Here is a tiny trained network, its code and every weight. The questions are about switching its units off for an input and a class, where a switched-off unit gives its printed mean instead of its output.

import numpy as np


def w(rows, s, z=0):
    codes = np.array(rows[::2]) - 128.0
    scale = np.full(codes.shape[1], s)
    scale[-1] = z or s
    return codes * scale


def norm(h):
    return h / np.sqrt((h * h).mean(-1, keepdims=True) + 1e-5)


def f(y):
    return np.maximum(y, 0)


def log_softmax(a):
    a = a - a.max(-1, keepdims=True)
    return a - np.log(np.exp(a).sum(-1, keepdims=True))


def net(x, mask):
    res = np.array(x, float).reshape(1, 2) / 4 @ E
    u = 0
    for l in range(2):
        y = f(norm(res) @ A[l][:, :-1].T + A[l][:, -1])
        res = res + np.where(mask[u : u + 5], y, B[l][:, -1]) @ B[l][:, :-1]
        u += 5
    return log_softmax(norm(res)[-1] @ U[:, :-1].T + U[:, -1])


A, B = {}, {}
E = w([
[109,213,39,50,193,92,253,130],'x0',
[140,148,160,130,135,196,75,102],'x1',
],0.012)
A[0] = w([
[130,176,164,112,162,157,115,33,70],'0.n1',
[2,105,107,188,115,33,142,182,171],'0.n2',
[151,49,157,124,171,128,194,133,3],'0.n3',
[141,140,176,80,157,184,117,140,34],'0.n4',
[159,147,204,81,163,199,71,115,118],'0.n5',
],0.01,0.0063)
B[0] = w([
[221,117,246,123,75,96,133,178,185],'0.n1',
[212,141,157,127,83,72,164,166,254],'0.n2',
[60,128,67,121,165,202,168,188,130],'0.n3',
[231,164,204,79,67,107,136,170,156],'0.n4',
[178,166,142,106,68,116,177,161,240],'0.n5',
],0.012,0.0074)
A[1] = w([
[223,102,173,157,81,57,163,214,102],'1.n1',
[96,33,252,205,163,147,47,137,128],'1.n2',
[80,13,148,244,136,181,27,111,75],'1.n3',
[71,2,177,201,64,150,29,137,84],'1.n4',
[60,71,113,178,146,59,118,218,3],'1.n5',
],0.0085,0.0064)
B[1] = w([
[87,167,166,147,77,189,166,110,252],'1.n1',
[182,105,99,56,224,122,147,123,162],'1.n2',
[126,155,131,46,246,83,172,156,147],'1.n3',
[107,109,103,105,212,101,98,104,164],'1.n4',
[181,189,162,64,30,103,180,178,129],'1.n5',
],0.013,0.017)
U = w([
[227,144,219,122,83,61,179,194,246],'0',
[74,190,79,54,250,103,191,104,238],'1',
[61,218,192,177,79,215,189,124,126],'2',
[71,123,70,189,97,65,46,50,2],'3',
[55,37,22,184,80,146,48,94,2],'4',
[127,51,93,184,97,94,74,3,2],'5',
[84,72,98,199,109,91,56,68,2],'6',
[146,27,51,165,93,60,43,62,2],'7',
],0.012,0.0072)

Each question gives the input, the list of numbers given to net, and the class t.
The units are the neurons (one row each of A and B). Each row of codes is followed by its name. A weight is (code - 128) times the scale printed after its matrix; where a second scale follows, it is the last column's (A, B and U).
mask holds one flag per neuron, layer by layer. A switched-off neuron (its flag False) gives its mean, the last column of its row in B, instead of its output. The means were averaged over made-up inputs and are rounded, as every weight is.
A unit's drop is (log p(t) with every unit on - log p(t) with that unit switched off) / (log p(t) with every unit on - log p(t) with every unit switched off).
The circuit of an input: a set's keep is (log p(t) with only the set's units on - log p(t) with every unit switched off) / (log p(t) with every unit on - log p(t) with every unit switched off). Starting from all 10 units, units are removed one at a time, each time the one whose removal leaves the highest keep (on an exact tie, the one counted first), for as long as the keep stays at least 0.8.
units of the circuit, in order: the units of the circuit, biggest drop first
most important unit: the unit with the biggest drop
k most important neurons: the k neurons with the biggest drops, biggest first
drop of u: that unit's drop, to one decimal
input [-8,-7], class 1: units of the circuit, in order	(0.n5; 1.n4; 1.n3)
input [2,0], class 2: 2 most important neurons	(1.n2; 1.n4)
input [1,-3], class 2: most important unit	1.n1
input [3,3], class 2: units of the circuit, in order	(0.n2; 1.n2)
input [7,8], class 0: 2 most important neurons	(0.n1; 1.n1)
input [-3,-3], class 2: 2 most important neurons	(1.n1; 0.n2)
input [-3,1], class 2: 2 most important neurons	(0.n5; 0.n1)
input [-2,-2], class 2: 2 most important neurons	(1.n1; 0.n1)
input [4,2], class 1: drop of 1.n1	2.4
input [-4,0], class 1: drop of 0.n2	0.8
input [-1,-2], class 2: drop of 1.n1	1.1
